[ 255  103   72    3  -42  -75  106  -52  -72   63  -56 -104 -153   44
  190   18   25    7  253    2  -23  -82  216 -346   92 -188  -33  196
  -26 -309  -57   78 -165  142   -6] | (99)
[ 177   16  322 -130  129  -99  -86    9 -116 -137 -208  133 -201 -262
   31  126 -393    1 -251  209  -75   46  -23  138   98    0  -27  301
 -221 -233   24   76  -49   87  -74] | (35)
[   5    0 -226  -55  121 -435 -136  223    0 -117  137  173   71 -106
   64  389 -237   82 -378  -77   -3  199   43   75  202  313 -259  259
   -4  -37  -58   82 -146  -88  161] | (35)
[ -26  103  -54  -38  -54   58   -4   66 -150  302 -227   38  -16   14
   59   42  106  -24  125  240   66 -197   23   36  -71 -145   11  162
  -38  171 -182  -27  120  207 -103] | (185)
[-214   15  141 -357   78 -300   90  156 -288   63 -403  184 -333  -35
  288  240 -316  -48 -148   28 -105   72   79  259   -6 -355 -266  302
 -246  150 -101   47  -41   44 -153] | (99)
[ -53  244  106 -211  -98  -86  -42   23  -96   92  -85   70 -170  -93
   87 -112   54    1   97  115  -17   36   77   40  -55  -96  -80  235
   62    1 -260  -14  223  227  -91] | (29)
[  43  200 -158    9   46 -146  -66  -98  -66  145  -22 -108  -24  -83
   16  -58  135   87  154   57  147 -269   46   18  -42 -324  -92  174
   97  -91 -141  -22   36  113   38] | (182)
[  57   42 -110  -65  -17  -74   88   81 -123 -124 -254 -119 -117 -177
   94  -66    7   -9  134   53  -20 -137    5  -93  117   -5   29  254
  144 -147  -94  -33  -89  220   47] | (62)
[-203  -56   65 -403  -61  -71  108  157  183  -67  283 -120 -142  150
 -167  157 -163  163  -93 -182    5  318   89   67  -57  -67 -362  -37
 -133   38  -30 -215  214  -67   65] | (185)
[ -34  -34 -122   91  212   52   -3  -32 -182 -145 -137  154  -60 -389
  195   -6   43   81  -23   42  -76   73  -13   35 -167  385    4 -118
 -240  -99 -235  162  -89 -251  135] | (182)
[ -85   66  235 -215   32 -152  162   82 -236 -125 -129  121 -230  -28
  168  189  -39   53  -34  122   51  293 -171  205  -79  190  -41  221
 -145  228  -13 -170  -66 -115   62] | (99)
[ 216   37  213   73  304 -208  -57  -26   67 -196  135  -24 -453  239
  -86  238 -493    7  -29   14   61  379   36   78  -70  -79 -139  296
 -281 -181 -132 -132 -146 -136  115] | (62)
[  25   75 -138  -14  194   56  197  -13 -223 -175 -220   77 -123 -409
  215   75 -152   13   53   14  -64  142 -237   58  157  483   -5  140
 -116  -82  -78  228  -95 -173   75] | (29)
[ -33  144 -128   22   32   -9   70   47 -197  195   -6  108  -75   23
  116   96  114   18  203   45   -7  -55  159   -2  -26   12  -35  137
  -47   28  -93  -30   60  -45   79] | (35)
[ -65   78  -71  -87   84   62  292   44  -46 -321  -46  320   -5 -155
   29  200  181  155 -320   84  -94  332 -165  550 -170   13  -25  149
  -83  294 -126  -48 -298  -54  -75] | (29)
[-210  241  143 -207 -173 -119  -30   41 -197  151 -151   76  -96  -64
  189  -50  -43  -69  -51   -2   69   -1 -110 -115   70  -56 -115  189
  186   46 -219  204  149  143  -47] | (118)
[-165   58 -195 -111   52   31  -91   81 -199   71 -199   57 -207  -86
  129 -116  -28  -50   99  -27   46   68  -35 -168   75  196  -57  -11
  -59   -6   35  -96   51  -30  155] | (156)
[-200 -136  749 -613 -297  109  384  158 -259 -288 -408  112  265   -6
  519  176 -224   76 -433 -209 -212  408  140  -93 -290  574  -76 -133
 -390  144  114 -249   65 -172 -312] | (185)
[-154  -75  899 -113 -370  391  462 -122 -318  -13   34   82 -223  432
  192   39  408   40  402  -20  109  225    4  425 -211 -245 -365  111
 -162  452 -735  257  456 -138 -381] | (185)
[ 241   72  -64  122   23 -104  -40   25 -163  193 -110  -65  -83  -57
  -66   33 -111  -78  389   66  -92 -265  214 -120  236    8  217  233
  -23 -265   29   -5  -90  233  114] | (99)
[   6 -153  429 -762  230  -57 -486   87   73 -380 -664  160 -370 -464
   34 -286 -400  252 -409  -96  119  574 -279  418  -59 -128  -10  114
   29 -164  384  -67  227  110  -46] | (29)
[ 151  -64  135 -138  139  -36   57   56 -192 -101 -186    4 -131  430
  162  288 -525  -90  -19 -107 -238  105  103    6  237 -179   -4  325
 -245   86  165  107 -291  -69 -268] | (118)
[ 348  -15 -153   -8   87   47 -146  -92 -147 -295 -174 -254  171  203
    9 -128  -81  -25  211 -178  -77 -251   13 -131   83   41  -90   45
  -66   51  103 -173 -130  -69 -233] | (62)
[  63   -7  265   63   84 -109   94  118   -2  -40   -1  100  -24  -95
  -86  -33 -201  -53 -296   68    6  201  -15  104  106 -300  302  229
 -396 -113   -5  -76 -334  -58    4] | (29)
[-137  281  220 -182 -220 -190    3  -41 -241   10 -168   -5 -165 -243
  261  -83  -22   54   61  176  293  112   16   -4  -62 -145   18  347
  132  119 -188  -58  226   64  -57] | (182)
[ -42   85 -159  -12   66  -88  -61    0  -61    0 -164   -6  -21 -216
  145  -86   58   43   59  -37   53 -151  142  -95   43  -15  -79  105
   62 -188 -110   28  -30   93   77] | (182)
[ 381  238  144  225 -516 -222 -226   75 -340 -487 -326  -59  191  606
 -464  303 -231  -21  -97 -600   64  -53 -289  176  614 -384 -142  728
  278 -367  -53  134 -591  179 -181] | (29)
[ 324 -180 -552 -102  291  205 -159 -143  244 -125  548   88  202  189
 -210 -145  -14  219 -269 -154   93  277   34 -110  -96   65 -368 -220
  -54 -522  332 -539  -82 -263  447] | (62)
[ 390   29  635 -329 -702 -158  -95   -2  -63 -623 -192 -351 -330  216
  100 -294  285  330  482  -34   74  320  325  227 -346   78   18  161
 -323  105 -413 -589  569  435 -610] | (62)
[-198 -166 -412  125  -59  501  268  348 -181 -497  304   70  474 -597
 -183  168  477  256 -164 -606  149  170 -108  514  188  426 -103  -23
  229   91 -448  583 -320 -263  195] | (156)
[-317  670  229 -352  271   62  -78 -486 -201   17  369   82  318  218
  -23 -206   18 -336   53  145  325 -282 -367  367  146 -335 -588  730
  339  706  -80 -225  243 -500   26] | (118)
[-452  399 -345  -49   96  249 -478 -348 -304 -106   18  174  523   11
  558  -29  -35 -134 -291  262  145 -284 -151 -171 -405  203 -432  114
  103  406 -522  319  211 -730  176] | (171)
[ 349  -10  120  -64  206 -206  199    8 -122 -385  -85  124 -504   45
  148  356 -417  219  162 -164 -322  435  482  -62  177  252 -242  215
 -460 -368  -64  -79 -270    2  -37] | (182)
[ 116  117  131 -225 -159   -7  220  -77  -44  -39 -101   14  -66  -12
 -140   82   21  127  130  -26 -101  175  -40  270 -149 -241  -18  281
   74  -79 -199  -35   -3   49  -69] | (185)
[ 208 -141 -150   46   34  177   49  140  -68  -74  200   28  -16  324
 -264  113  368  112  237 -268 -136  -30   70  289  254   60 -135   17
  -29   13   65  -63 -115  108  -19] | (156)
[-227 -158  -10 -275   65  -76   71  115   42   -5 -261  165 -108  -74
  -13   94 -159  -75 -140 -105  -86  235 -135  237    1   -8  -73  -30
 -208  221   79   60 -145  -32   -9] | (62)
[  27 -138  320 -109  168  -57  106   -4 -109 -217  -25   42 -222   70
  238  263 -613   53 -228    1  -70  355  106  -15   64  158 -205   71
 -385   -5  -44   49   -9 -267  -92] | (156)
[-461 -154 -129 -426    5 -136   23  212    4  347   19  244 -502 -382
  340 -183 -512 -144 -165  585  204  678  207 -141 -164  -61 -303  459
  118 -144 -328 -385  794 -218  155] | (185)
[  21  -29 -555 -317  -10 -205   85  312 -311 -258  135  129 -375  166
 -414  386 -476 -242  -19 -454 -183  729  171  108 -141 -333 -172  473
  161  -29  154 -332 -712  -75  127] | (62)
[  29    0  370  -52   81 -164   34   67 -206  -65  -66  123 -192  244
  195  149 -278  147  -61   67 -216  138  204   48 -151   63   73   -4
 -225  -50 -166 -122   53  -75   61] | (99)
[ 209   62   -4    2 -116 -196  204   36 -172 -150 -186 -137  115  -39
  -51   82  131  -40  -46 -268 -107 -207 -309  104  257    1  -79  185
  214 -158  -42   99 -296  192 -223] | (171)
[-220  309    3  -16  -52 -133  100 -104    9 -811  382   81 -492 -194
   66   57 -436  -44 -574  114  332  692 -604  435   -7  131 -336  639
  165  -52 -529   61  -93 -297  139] | (156)
[  50  192   58  -54   58 -134  116  -18  -62  215 -206  -79 -118  -62
  141  -12 -284  -47  174   42  -22  -44   71 -213   66 -107   33  264
   96 -182  -73   21  114   -3  -11] | (62)
[-114  135 -111  137  -90   85  211   77 -128   67  168   32   84  -43
 -147  218   54 -118  -94 -185 -162 -184  -88   43  156 -131  -15   44
   21 -134 -183  368 -299   10   42] | (171)
[ 172 -333 -280   87  -20  335 -317  208 -533  -52 -467 -211  162  821
   94  171 -114  -72  694 -300  122 -171  281 -285  334   17 -229  241
 -363  369  -41  -52 -285 -232 -195] | (99)
[ 168   18  489    2  -73  -51  123 -117 -136  455  180  243  367 -168
  682  153  537 -461 -221  228   98  -29 -173 -574  -35  757 -333  150
 -409  -47 -256  531 -184 -112 -167] | (118)
[ -99   11 -494 -210  101  314  118  -78 -178   42 -190  -42   45 -154
  101  143 -113  -89  257  -41  183  -66  -81  -13  162  -27 -355  277
  158  175  -42  237 -127  -56   70] | (185)
[ 203   28  293 -122  -33 -193 -101   80 -112 -135  -37   98 -131  207
   86  233  -99  203  -17  -45 -100  245  312  -45   45  -60 -220  202
 -260    2 -149  -13  -36  -37 -203] | (182)
[ -85  205 -254    1   37   -3   41  -73 -191  179 -135   26    1 -217
   62  -78  -64  -98  120  158   87  -92  -67  -50  -99  -75   33  173
  143   23 -219   23  -38   71   97] | (29)
[ 111   22 -225 -194 -112  417   52  -12  -71  160   52 -278  134  244
 -133  372  623  189  679 -162   74 -121  -32  -82  -77  -87 -241  132
  446  101  199  307   15  -76  101] | (29)
[ -89  -48  284  -30  -40  287  -94   89 -111 -178  -22 -172  -35  126
   59  -29 -206  173   67   59   23   24  108   23 -244   63   66 -151
 -135  191 -220  -24  414 -203 -137] | (62)
[ -26  -63  -25 -185  -90    3  131  143 -217 -239  -62   18  -68  -57
  270  212  170  133  -78 -135  -87  125 -175  287   66  214  -60   80
   45  113 -104  278   -4    7 -113] | (171)
[-435  -34  392 -599 -612 -580 -455  313 -387  -36  -66 -218 -468   78
 -141 -155 -192 -151  274 -227   46  342   35  392  -66 -548  554  345
 -322  133  164 -125  364  -17  236] | (29)
[  64 -165   78  180 -314   98  316 -363  -84 -358  137  -44  -16  317
 -248   23  235 -425  328 -110   62  -65 -418  802  -60   98 -118  135
   85  490 -264   -6 -244  304 -370] | (118)
[ 148 -120  454   13 -190  -84  151  186 -313 -181 -311   24 -239  149
   81  285 -392   48 -158 -102 -103  288  102   -8  143 -165  215  280
 -489 -265  -24   63 -370   -2 -100] | (156)
[ -82  352  -50 -103  -31  -40   -6   49  -77  191   75   25  -74   92
   36   -1 -134   38  -41   72   74   24   36 -197  -99 -215 -102  217
  262  -26 -245  -19  104   70   77] | (62)
[-124  120 -632  553  -13 -339 -495    2 -253 -465  -83 -106    4 -844
  153 -383 -298  -79 -674  120  372 -267 -118 -214 -566 -137  729 -550
  351 -137 -112  -36 -391  246  392] | (99)
[  62  168 -212   36  -63  -61   66  -81 -109    3  -98   67 -150 -108
  150   20   73    5   80   42  116    3  -32  -43  -38  -10  -37   85
   77 -124  -10  -51 -120  141   99] | (99)
[-769  -59 -137  -54  288  322  -58  -52  259 -164  723  101   84  -32
 -288 -286   65 -193 -338 -477  415  348 -548  267 -138  727 -379 -693
  430  342  173 -216  309 -476  598] | (156)
[ 227 -142   41  -58  298 -344   47  201   31 -490 -142   40 -500 -421
  271  194 -121  195 -255  -48 -188  241   63  214    8  269   15  -33
 -193 -247  109   57 -154  156  -39] | (99)
[-300  123 -401  -31  361   39  -19 -102  442  600  428  174  304 -123
  115 -329 -842 -307 -711  376  258   80  -31 -644  -72   50 -213  -96
  282 -229  -88 -238  109  -41  193] | (35)
[ 198 -122  284  -12  246   74   79 -105  119 -220   38  109 -264  -19
  -93   71  -26   34    9  -24 -160  190 -212  452   -3  361  -67   34
 -398 -197 -152  109  -77   52  -14] | (118)
[-119   26  378 -444  193 -113 -114   45   -7 -249 -354    3 -128  -49
  245 -146 -202   41 -179   37   63  141 -127   86  -52   25 -311  195
   42  225 -107 -129  139  -37 -211] | (99)
[-253 -193  170  -83  -57  191  -78   79  -46 -135  -69  -20   97 -188
  117  -19 -146   16 -350  131  111   71 -133  127 -204 -131   71 -139
 -144  282  -50  199  110 -258 -238] | (182)
[-337   -9 -500    9 -119  121 -189  -74   13 -273  405   61  277 -557
 -139  -22  413 -188  -67  171  129  123 -115  467 -689  204  122    0
  427  361    7 -129  222 -491  203] | (35)
[  92    4  -71  -85  111 -189  -65   64 -119 -142 -334  -49  179 -242
   26   76 -252  143  -87 -261  -79 -155  121  -43  239   14  -86  119
   10 -223   24  108 -194    2  -32] | (182)
[ 229 -145  253 -192  -97 -103  203  286    4 -589   13  -52 -516  146
   -9  157   88  243  -48 -268 -174  414   54  260  168   25  -65  218
 -336 -314  -53  -63 -249  246  -35] | (62)
[-395  145  301   78  530   98    5 -145  384    1 -431 -337 -105 -457
  198 -154 -691 -182 -374  119  365 -257  -98  -40 -368 -566  208  -75
  -54  201  -93  235 -157  -20 -196] | (156)
[-209  137  -65  291  -51  356   63   60 -644   73 -697  -32   72 -349
  580  203  116 -349  385   88  -96 -525   82 -727  209  508  112  107
 -431  140 -388  858 -543 -111   35] | (156)
[ -55  175  130  -43  -77 -154  -10  -47 -172  198 -194   99 -194  -53
   74  -73  -49  -61  -17   43   94  -10  -58  -30  -67 -147  -20   79
   36 -128  -99  -81   83  211   10] | (118)
[ -78  193   91 -158 -109 -156   83   43 -191  130  -41   70 -200 -193
  129  -31  -78    7   -2  146   26  172   46  -98 -162  -71   14  280
   93 -153 -305   -6   38   87   32] | (182)
[  69  140 -119   64  205  -62   43  -57 -111  338 -109  -78 -163   54
  123   76  -94 -140  352  164  -11 -119  -37  -65   -2   46    5  257
   -8  -12 -188   42   59  -11  -39] | (171)
